Below are the code and all the weights of a small trained network. Each question names an input and a target symbol and asks about switching units off, where a switched-off unit gives its printed mean instead of its output.

import numpy as np


def w(rows, s, z=0):
    codes = np.array(rows[::2]) - 128.0
    scale = np.full(codes.shape[1], s)
    scale[-1] = z or s
    return codes * scale


def f(y):
    return y / 2 * (1 + np.tanh(0.7978845608 * (y + 0.044715 * y**3)))


def softmax(a):
    e = np.exp(a - a.max(-1, keepdims=True))
    return e / e.sum(-1, keepdims=True)


def log_softmax(a):
    a = a - a.max(-1, keepdims=True)
    return a - np.log(np.exp(a).sum(-1, keepdims=True))


def net(x, mask):
    ids = ['αβγδεζηθπστφψω'.index(c) for c in x.split()]
    T = len(ids)
    res = E[ids] + P[:T]
    u = 0
    for l in range(2):
        r = res
        for j in range(2):
            rows = slice(2 * j, 2 * j + 2)
            q, k, v = (r @ M[l][rows].T for M in (Q, K, V))
            z = softmax(np.where(np.tri(T) > 0, q @ k.T / 2**0.5, -1e9)) @ v
            o = O[l][rows]
            res = res + np.where(mask[u + j], z, o[:, -1]) @ o[:, :-1]
        u += 2
        y = f(res @ A[l][:, :-1].T + A[l][:, -1])
        res = res + np.where(mask[u : u + 12], y, B[l][:, -1]) @ B[l][:, :-1]
        u += 12
    return log_softmax(res[-1] @ U[:, :-1].T + U[:, -1])


Q, K, V, O, A, B = {}, {}, {}, {}, {}, {}
E = w([
[180,125,91],'α',
[156,129,88],'β',
[206,108,132],'γ',
[121,53,102],'δ',
[61,22,142],'ε',
[141,165,69],'ζ',
[191,105,152],'η',
[151,173,46],'θ',
[73,104,68],'π',
[135,173,80],'σ',
[120,126,5],'τ',
[98,133,159],'φ',
[83,106,203],'ψ',
[193,197,157],'ω',
],0.022)
P = w([
[176,186,173],'0',
[94,140,150],'1',
[45,136,161],'2',
[59,164,179],'3',
[80,163,195],'4',
[102,199,213],'5',
[91,213,208],'6',
[103,213,232],'7',
[110,240,230],'8',
[92,254,250],'9',
[127,222,234],'10',
[154,185,244],'11',
],0.0023)
Q[0] = w([
[167,92,51],'L0H1',
[117,137,53],'L0H1',
[41,69,91],'L0H2',
[126,118,4],'L0H2',
],0.011)
K[0] = w([
[55,229,14],'L0H1',
[101,172,110],'L0H1',
[19,67,108],'L0H2',
[153,123,2],'L0H2',
],0.0093)
V[0] = w([
[108,252,107],'L0H1',
[244,155,187],'L0H1',
[132,125,195],'L0H2',
[254,1,71],'L0H2',
],0.0086)
O[0] = w([
[254,4,7,234],'L0H1',
[163,224,251,11],'L0H1',
[140,190,225,2],'L0H2',
[137,47,55,206],'L0H2',
],0.0034,0.0019)
A[0] = w([
[69,132,156,96],'L0N1',
[195,149,200,235],'L0N2',
[187,216,125,104],'L0N3',
[60,54,144,27],'L0N4',
[105,99,118,158],'L0N5',
[241,144,176,89],'L0N6',
[87,135,229,196],'L0N7',
[155,74,251,136],'L0N8',
[94,210,89,207],'L0N9',
[110,111,139,43],'L0N10',
[140,254,166,154],'L0N11',
[65,59,55,252],'L0N12',
],0.011,0.0038)
B[0] = w([
[98,145,88,139],'L0N1',
[95,121,91,187],'L0N2',
[160,158,146,166],'L0N3',
[217,187,111,154],'L0N4',
[143,128,164,149],'L0N5',
[110,134,137,173],'L0N6',
[153,129,53,183],'L0N7',
[186,72,54,182],'L0N8',
[204,2,205,169],'L0N9',
[135,131,127,121],'L0N10',
[75,148,134,182],'L0N11',
[150,94,192,250],'L0N12',
],0.0085,0.012)
Q[1] = w([
[114,185,183],'L1H1',
[2,170,92],'L1H1',
[236,181,18],'L1H2',
[244,127,112],'L1H2',
],0.0052)
K[1] = w([
[82,84,94],'L1H1',
[198,47,136],'L1H1',
[219,254,156],'L1H2',
[98,107,173],'L1H2',
],0.0088)
V[1] = w([
[124,166,157],'L1H1',
[2,155,7],'L1H1',
[155,91,125],'L1H2',
[172,12,44],'L1H2',
],0.0072)
O[1] = w([
[59,216,151,101],'L1H1',
[24,184,11,64],'L1H1',
[117,134,120,175],'L1H2',
[75,3,175,255],'L1H2',
],0.0054,0.0086)
A[1] = w([
[101,15,173,167],'L1N1',
[86,48,112,106],'L1N2',
[160,178,181,255],'L1N3',
[177,63,173,77],'L1N4',
[82,164,95,90],'L1N5',
[77,201,98,149],'L1N6',
[148,175,196,117],'L1N7',
[205,54,136,80],'L1N8',
[150,116,2,147],'L1N9',
[41,148,232,213],'L1N10',
[162,180,134,48],'L1N11',
[116,48,116,104],'L1N12',
],0.0093,0.0086)
B[1] = w([
[82,140,124,255],'L1N1',
[140,166,93,184],'L1N2',
[69,1,182,158],'L1N3',
[169,160,148,201],'L1N4',
[174,170,178,124],'L1N5',
[151,116,180,130],'L1N6',
[116,142,154,129],'L1N7',
[129,192,116,221],'L1N8',
[129,106,131,158],'L1N9',
[73,156,150,139],'L1N10',
[121,194,112,127],'L1N11',
[127,165,111,195],'L1N12',
],0.011,0.019)
U = w([
[160,57,136,49],'α',
[163,57,117,88],'β',
[142,86,139,104],'γ',
[103,97,224,74],'δ',
[178,109,156,102],'ε',
[254,103,154,34],'ζ',
[151,98,74,133],'η',
[239,164,130,91],'θ',
[132,196,157,237],'π',
[190,124,163,234],'σ',
[167,237,59,27],'τ',
[33,117,91,253],'φ',
[37,70,23,130],'ψ',
[134,63,176,177],'ω',
],0.0097,0.0056)

Each question gives the input, a string of symbols that net reads in full, and the target symbol t.
The units are the heads (2 rows each of Q, K, V and O) and the neurons (one row each of A and B). Each row of codes is followed by its name. A weight is (code - 128) times the scale printed after its matrix; where a second scale follows, it is the last column's (O, A, B and U).
mask holds one flag per unit, layer by layer, with each layer's heads first. A switched-off unit (its flag False) gives its mean, the last column of its rows in O or B, instead of its output. The means were averaged over made-up inputs and are rounded, as every weight is.
A unit's drop is (log p(t) with every unit on - log p(t) with that unit switched off) / (log p(t) with every unit on - log p(t) with every unit switched off).
The circuit of an input: a set's keep is (log p(t) with only the set's units on - log p(t) with every unit switched off) / (log p(t) with every unit on - log p(t) with every unit switched off). Starting from the 12 units with the biggest drops (on a tie, the unit counted first), units are removed one at a time, each time the one whose removal leaves the highest keep (on an exact tie, the one counted first), for as long as the keep stays at least 0.8.
circuit, biggest first: the units of the circuit, biggest drop first
unit that matters most: the unit with the biggest drop
top k neurons: the k neurons with the biggest drops, biggest first
k most important neurons of layer l: the k neurons of layer l with the biggest drops, biggest first
heads that matter: for each layer, one digit per head in row order, 1 if its drop is at least 0.15 and else 0, layers parted by /
drop of u: that unit's drop, to one decimal
input ε φ ω ε γ φ, target ψ: heads that matter	10 / 00
input η ε θ ε ε σ φ ψ ε φ φ, target φ: circuit, biggest first	L0H1; L1N10; L1N4
input ε π σ η τ ω γ γ β τ, target τ: top 2 neurons	L0N9; L1N3
input π ψ β, target ψ: heads that matter	11 / 10
input θ α ε ζ α ψ ψ α ψ α, target ψ: unit that matters most	L1H1
input η τ π, target τ: heads that matter	11 / 00
input τ π θ ω, target δ: heads that matter	00 / 00
input ψ φ θ θ ψ η τ π θ δ ω τ, target τ: 2 most important neurons of layer 0	L0N12; L0N9
input β ω ψ ω α ω δ η ω σ, target ω: top 2 neurons	L1N3; L0N12
input π π ε, target π: top 2 neurons	L0N12; L1N8
input η ψ ζ, target ψ: top 2 neurons	L0N12; L0N11
input τ ζ γ, target τ: top 2 neurons	L1N8; L1N3
input π ψ γ, target ψ: 2 most important neurons of layer 0	L0N9; L0N12
input θ τ η, target τ: top neuron	L1N8
input τ τ π η, target τ: top 2 neurons	L1N8; L1N3
input ζ τ α β θ α θ, target θ: 4 most important neurons of layer 1	L1N4; L1N8; L1N3; L1N10
input ε σ τ τ π η θ ε π π π, target π: 3 most important neurons of layer 1	L1N4; L1N1; L1N8
input φ ε ε β η θ θ φ, target φ: drop of L1N10	0.2
input τ σ τ ζ ε α θ π ω, target δ: drop of L1N10	0.1
input π α τ ω π φ δ, target π: unit that matters most	L0N12
input γ ψ ζ, target ψ: drop of L0N12	1.3
